Here is a tiny trained network, its code and every weight. The questions are about switching its units off for an input and a class, where a switched-off unit gives its printed mean instead of its output.

import numpy as np


def w(rows, s, z=0):
    codes = np.array(rows[::2]) - 128.0
    scale = np.full(codes.shape[1], s)
    scale[-1] = z or s
    return codes * scale


def norm(h):
    return h / np.sqrt((h * h).mean(-1, keepdims=True) + 1e-5)


def f(y):
    return y / 2 * (1 + np.tanh(0.7978845608 * (y + 0.044715 * y**3)))


def log_softmax(a):
    a = a - a.max(-1, keepdims=True)
    return a - np.log(np.exp(a).sum(-1, keepdims=True))


def net(x, mask):
    res = np.array(x, float).reshape(1, 5) / 4 @ E
    u = 0
    for l in range(2):
        y = f(norm(res) @ A[l][:, :-1].T + A[l][:, -1])
        res = res + np.where(mask[u : u + 15], y, B[l][:, -1]) @ B[l][:, :-1]
        u += 15
    return log_softmax(norm(res)[-1] @ U[:, :-1].T + U[:, -1])


A, B = {}, {}
E = w([
[110,99,182,161,159,133,181,154],'x0',
[108,141,98,61,182,254,171,105],'x1',
[152,109,158,97,30,168,147,186],'x2',
[164,63,85,171,151,178,86,166],'x3',
[59,90,197,140,111,176,48,84],'x4',
],0.003)
A[0] = w([
[189,103,212,162,116,52,96,136,72],'L0N1',
[132,136,114,56,167,206,148,119,101],'L0N2',
[104,57,214,195,177,125,247,155,64],'L0N3',
[143,96,126,152,96,69,92,134,42],'L0N4',
[164,173,1,78,42,124,42,38,3],'L0N5',
[200,36,93,180,180,184,93,154,32],'L0N6',
[118,109,132,112,152,185,145,129,112],'L0N7',
[92,206,195,57,92,71,195,35,71],'L0N8',
[187,72,60,218,138,189,80,155,36],'L0N9',
[166,162,66,133,129,101,188,171,40],'L0N10',
[87,159,101,193,224,108,106,78,77],'L0N11',
[171,156,93,103,106,105,167,105,52],'L0N12',
[189,79,112,172,141,171,108,147,58],'L0N13',
[70,61,185,178,181,113,227,177,56],'L0N14',
[86,84,153,133,166,162,207,132,17],'L0N15',
],0.0042,0.0022)
B[0] = w([
[89,161,46,162,92,137,132,104,199],'L0N1',
[97,167,69,225,59,87,130,113,233],'L0N2',
[186,251,107,78,112,123,5,125,234],'L0N3',
[100,175,96,164,112,171,154,116,127],'L0N4',
[179,255,188,140,177,146,38,175,194],'L0N5',
[19,161,147,42,155,56,145,180,189],'L0N6',
[113,153,111,148,96,110,133,99,163],'L0N7',
[24,120,163,85,170,79,137,245,250],'L0N8',
[30,175,181,72,153,70,155,190,183],'L0N9',
[130,90,212,195,152,150,125,108,178],'L0N10',
[177,68,124,42,70,73,156,64,228],'L0N11',
[108,93,184,186,196,164,111,151,128],'L0N12',
[96,144,148,90,120,104,145,139,137],'L0N13',
[181,204,84,86,125,135,17,117,202],'L0N14',
[135,183,84,120,96,139,93,126,131],'L0N15',
],0.0042,0.0015)
A[1] = w([
[146,84,153,199,107,70,103,159,143],'L1N1',
[122,173,147,98,132,136,43,111,135],'L1N2',
[73,56,174,132,108,166,52,73,62],'L1N3',
[101,130,95,103,175,222,169,114,20],'L1N4',
[99,1,135,107,87,107,217,90,97],'L1N5',
[112,154,131,88,174,198,168,95,44],'L1N6',
[136,119,167,118,51,162,121,148,102],'L1N7',
[155,128,164,112,47,158,161,188,85],'L1N8',
[142,137,106,113,142,142,84,151,34],'L1N9',
[137,30,40,124,170,141,64,192,1],'L1N10',
[89,200,88,147,74,73,149,113,229],'L1N11',
[210,125,97,138,173,117,183,163,69],'L1N12',
[116,144,123,132,210,83,138,50,122],'L1N13',
[124,130,129,80,144,200,174,115,74],'L1N14',
[180,144,74,111,168,106,163,188,78],'L1N15',
],0.0053,0.0015)
B[1] = w([
[81,193,73,121,83,159,128,82,182],'L1N1',
[183,131,140,153,139,169,153,155,217],'L1N2',
[164,148,182,172,142,121,254,140,167],'L1N3',
[111,166,102,169,73,57,104,121,157],'L1N4',
[181,161,104,136,169,203,76,146,126],'L1N5',
[133,130,125,167,79,76,91,145,157],'L1N6',
[166,112,110,122,204,72,133,88,162],'L1N7',
[151,75,102,92,187,67,70,73,183],'L1N8',
[145,153,149,133,137,113,135,126,129],'L1N9',
[104,164,183,69,97,53,149,141,115],'L1N10',
[118,103,93,135,132,197,131,141,251],'L1N11',
[109,112,206,148,122,176,158,78,176],'L1N12',
[181,68,122,95,97,121,89,157,224],'L1N13',
[125,133,110,173,90,59,83,116,143],'L1N14',
[105,121,212,159,115,164,137,104,199],'L1N15',
],0.0055,0.0028)
U = w([
[57,165,11,209,36,108,114,92,161],'0',
[2,133,163,38,161,76,136,213,145],'1',
[154,96,226,200,145,167,224,78,152],'2',
[215,10,78,52,163,72,74,61,129],'3',
[202,239,152,128,153,167,44,166,113],'4',
[113,93,75,106,184,236,130,144,3],'5',
],0.0092,0.0045)

Each question gives the input, the list of numbers given to net, and the class t.
The units are the neurons (one row each of A and B). Each row of codes is followed by its name. A weight is (code - 128) times the scale printed after its matrix; where a second scale follows, it is the last column's (A, B and U).
mask holds one flag per neuron, layer by layer. A switched-off neuron (its flag False) gives its mean, the last column of its row in B, instead of its output. The means were averaged over made-up inputs and are rounded, as every weight is.
A unit's drop is (log p(t) with every unit on - log p(t) with that unit switched off) / (log p(t) with every unit on - log p(t) with every unit switched off).
The circuit of an input: a set's keep is (log p(t) with only the set's units on - log p(t) with every unit switched off) / (log p(t) with every unit on - log p(t) with every unit switched off). Starting from the 12 units with the biggest drops (on a tie, the unit counted first), units are removed one at a time, each time the one whose removal leaves the highest keep (on an exact tie, the one counted first), for as long as the keep stays at least 0.8.
circuit, biggest first: the units of the circuit, biggest drop first
most important unit: the unit with the biggest drop
top k neurons: the k neurons with the biggest drops, biggest first
top k neurons in layer l: the k neurons of layer l with the biggest drops, biggest first
input [8,2,8,5,-4], class 3: top 4 neurons -> [L1N8; L0N5; L0N8; L1N7]
input [-2,-2,1,3,-5], class 2: most important unit -> L0N8
input [-6,5,7,2,3], class 3: top 3 neurons -> [L1N8; L1N7; L0N3]
input [8,-1,-4,-5,5], class 4: circuit, biggest first -> [L0N3; L0N14]
input [7,5,6,-1,2], class 4: top 3 neurons -> [L0N3; L0N14; L0N11]
input [7,4,-2,2,5], class 4: top 2 neurons -> [L0N3; L0N14]
input [-7,-3,2,-5,-7], class 2: top 2 neurons in layer 1 -> [L1N12; L1N15]
input [-1,-2,-3,3,3], class 5: top 3 neurons -> [L1N5; L0N8; L0N11]
input [7,5,6,-3,3], class 4: top 2 neurons in layer 1 -> [L1N13; L1N2]
input [-5,-3,-8,0,-8], class 2: top 2 neurons -> [L1N12; L1N15]
input [8,-5,-8,6,6], class 3: top 2 neurons in layer 0 -> [L0N11; L0N8]
input [6,-6,4,-4,1], class 0: circuit, biggest first -> [L0N1; L1N1]
input [3,-6,8,8,-2], class 1: circuit, biggest first -> [L0N9; L0N6]
input [6,0,0,-5,-5], class 4: circuit, biggest first -> [L0N3]
input [-4,-5,-3,-4,-6], class 2: top 2 neurons -> [L0N2; L1N12]
input [5,-1,6,-4,3], class 3: circuit, biggest first -> [L1N8; L1N7]
input [4,-8,8,2,5], class 0: top 3 neurons -> [L1N1; L0N1; L0N11]
input [0,5,-6,-4,-2], class 3: top 2 neurons in layer 0 -> [L0N11; L0N1]
input [0,3,4,-1,1], class 3: top 3 neurons -> [L1N8; L0N1; L1N7]
input [-4,8,-7,0,5], class 0: top neuron -> [L1N4]
input [5,3,-7,6,-1], class 3: top 2 neurons in layer 0 -> [L0N11; L0N8]
input [6,6,-1,4,-6], class 0: top 2 neurons -> [L1N4; L0N5]
input [7,5,3,4,-1], class 4: top 2 neurons -> [L0N3; L0N14]
input [5,-4,-8,6,6], class 3: top 3 neurons in layer 0 -> [L0N11; L0N8; L0N10]
